Below is a small trained network, with its code and all its weights. Each question gives an input and a target symbol and asks what happens when units are switched off, that is, made to give their printed mean instead of their output.

import numpy as np


def w(rows, s, z=0):
    codes = np.array(rows[::2]) - 128.0
    scale = np.full(codes.shape[1], s)
    scale[-1] = z or s
    return codes * scale


def f(y):
    return y / 2 * (1 + np.tanh(0.7978845608 * (y + 0.044715 * y**3)))


def softmax(a):
    e = np.exp(a - a.max(-1, keepdims=True))
    return e / e.sum(-1, keepdims=True)


def log_softmax(a):
    a = a - a.max(-1, keepdims=True)
    return a - np.log(np.exp(a).sum(-1, keepdims=True))


def net(x, mask):
    ids = ['ΞΩαβγεηλπτ'.index(c) for c in x.split()]
    T = len(ids)
    res = E[ids] + P[:T]
    r = res
    for j in range(2):
        rows = slice(2 * j, 2 * j + 2)
        q, k, v = (r @ M[0][rows].T for M in (Q, K, V))
        z = softmax(np.where(np.tri(T) > 0, q @ k.T / 2**0.5, -1e9)) @ v
        o = O[0][rows]
        res = res + np.where(mask[j], z, o[:, -1]) @ o[:, :-1]
    y = f(res @ A[0][:, :-1].T + A[0][:, -1])
    res = res + np.where(mask[2:14], y, B[0][:, -1]) @ B[0][:, :-1]
    return log_softmax(res[-1] @ U[:, :-1].T + U[:, -1])


Q, K, V, O, A, B = {}, {}, {}, {}, {}, {}
E = w([
[138,4,192,138],'Ξ',
[156,151,24,111],'Ω',
[146,175,46,157],'α',
[145,171,63,153],'β',
[6,55,95,200],'γ',
[235,211,210,166],'ε',
[17,150,187,105],'η',
[132,80,72,128],'λ',
[116,68,74,138],'π',
[126,76,79,125],'τ',
],0.017)
P = w([
[114,142,143,250],'0',
[121,103,93,163],'1',
[127,117,81,137],'2',
[134,125,86,118],'3',
[137,136,97,107],'4',
[142,145,104,100],'5',
[147,157,103,96],'6',
[143,170,112,91],'7',
[150,186,124,89],'8',
[148,196,118,88],'9',
],0.014)
Q[0] = w([
[101,149,73,96],'head 0',
[102,45,255,191],'head 0',
[174,113,156,72],'head 1',
[149,190,88,110],'head 1',
],0.012)
K[0] = w([
[112,181,157,1],'head 0',
[120,12,54,250],'head 0',
[231,185,123,9],'head 1',
[204,3,59,155],'head 1',
],0.0096)
V[0] = w([
[253,142,114,131],'head 0',
[6,163,3,51],'head 0',
[177,65,80,193],'head 1',
[29,111,116,74],'head 1',
],0.0056)
O[0] = w([
[210,1,122,110,1],'head 0',
[91,192,34,142,161],'head 0',
[96,104,142,244,168],'head 1',
[51,168,165,124,168],'head 1',
],0.0076,0.0037)
A[0] = w([
[87,6,117,69,179],'neuron 0',
[216,85,111,183,125],'neuron 1',
[62,88,87,129,107],'neuron 2',
[52,92,162,168,129],'neuron 3',
[137,114,95,144,99],'neuron 4',
[162,91,126,97,178],'neuron 5',
[145,93,51,99,184],'neuron 6',
[90,202,141,45,2],'neuron 7',
[111,137,37,210,118],'neuron 8',
[204,68,192,202,70],'neuron 9',
[215,168,90,68,117],'neuron 10',
[123,126,112,36,98],'neuron 11',
],0.011,0.0098)
B[0] = w([
[112,192,133,148,235],'neuron 0',
[180,140,126,171,210],'neuron 1',
[206,145,41,116,184],'neuron 2',
[142,112,42,124,239],'neuron 3',
[178,85,173,135,127],'neuron 4',
[156,152,74,75,173],'neuron 5',
[123,202,225,145,200],'neuron 6',
[196,50,254,83,221],'neuron 7',
[85,57,178,96,254],'neuron 8',
[70,151,100,98,234],'neuron 9',
[123,66,57,135,160],'neuron 10',
[88,109,154,166,140],'neuron 11',
],0.009,0.0067)
U = w([
[120,74,116,151,43],'Ξ',
[199,166,114,167,104],'Ω',
[83,177,85,254,254],'α',
[35,160,156,95,182],'β',
[113,95,137,172,4],'γ',
[144,32,144,104,160],'ε',
[126,62,126,157,50],'η',
[119,59,112,152,41],'λ',
[117,86,137,174,23],'π',
[129,76,48,62,210],'τ',
],0.0075,0.0061)

Each question gives the input, a string of symbols that net reads in full, and the target symbol t.
The units are the heads (2 rows each of Q, K, V and O) and the neurons (one row each of A and B). Each row of codes is followed by its name. A weight is (code - 128) times the scale printed after its matrix; where a second scale follows, it is the last column's (O, A, B and U).
mask holds one flag per unit, heads first, then neurons. A switched-off unit (its flag False) gives its mean, the last column of its rows in O or B, instead of its output. The means were averaged over made-up inputs and are rounded, as every weight is.
A unit's drop is (log p(t) with every unit on - log p(t) with that unit switched off) / (log p(t) with every unit on - log p(t) with every unit switched off).
The circuit of an input: a set's keep is (log p(t) with only the set's units on - log p(t) with every unit switched off) / (log p(t) with every unit on - log p(t) with every unit switched off). Starting from the 12 units with the biggest drops (on a tie, the unit counted first), units are removed one at a time, each time the one whose removal leaves the highest keep (on an exact tie, the one counted first), for as long as the keep stays at least 0.8.
units of the circuit, in order: the units of the circuit, biggest drop first
unit that matters most: the unit with the biggest drop
k most important neurons: the k neurons with the biggest drops, biggest first
which heads matter: for each layer, one digit per head in row order, 1 if its drop is at least 0.15 and else 0, layers parted by /
drop when u is switched off: that unit's drop, to one decimal
input η η Ξ α Ξ α, target β: which heads matter : 10
input τ Ξ Ω η γ η γ, target τ: most important neuron : [neuron 2]
input η η Ω Ξ η λ Ω λ, target β: units of the circuit, in order : [neuron 8; head 0; neuron 6]
input α Ω η η Ξ Ω η Ξ, target β: which heads matter : 01
input Ω π γ ε γ λ Ω Ξ, target α: units of the circuit, in order : [neuron 7; head 0]
input τ π Ξ, target α: 2 most important neurons : [neuron 0; neuron 7]
input Ω η Ω, target β: units of the circuit, in order : [neuron 8; neuron 6]
input Ξ Ω τ η λ λ η λ γ, target τ: 4 most important neurons : [neuron 2; neuron 3; neuron 8; neuron 1]
input Ξ Ω η ε Ω β τ η Ξ, target β: 2 most important neurons : [neuron 0; neuron 9]
input ε Ξ λ, target Ω: units of the circuit, in order : [head 0; neuron 1; neuron 0; neuron 8]
input η Ω η η η Ω, target β: 4 most important neurons : [neuron 8; neuron 6; neuron 3; neuron 1]
input η τ η η Ξ τ, target β: 4 most important neurons : [neuron 8; neuron 6; neuron 3; neuron 1]
input η λ Ξ τ λ η α Ξ ε Ω, target Ω: 3 most important neurons : [neuron 6; neuron 1; neuron 8]
input Ω γ ε ε Ω, target Ω: units of the circuit, in order : [head 0; neuron 6; neuron 1; neuron 8]
input η ε γ Ξ ε Ξ π, target Ω: unit that matters most : head 0
input Ω Ξ Ω Ω η τ, target β: drop when head 1 is switched off : -0.1
input η ε Ξ Ω η λ Ξ β, target β: drop when head 0 is switched off : 0.6
input η π η η π, target β: drop when neuron 8 is switched off : 0.3
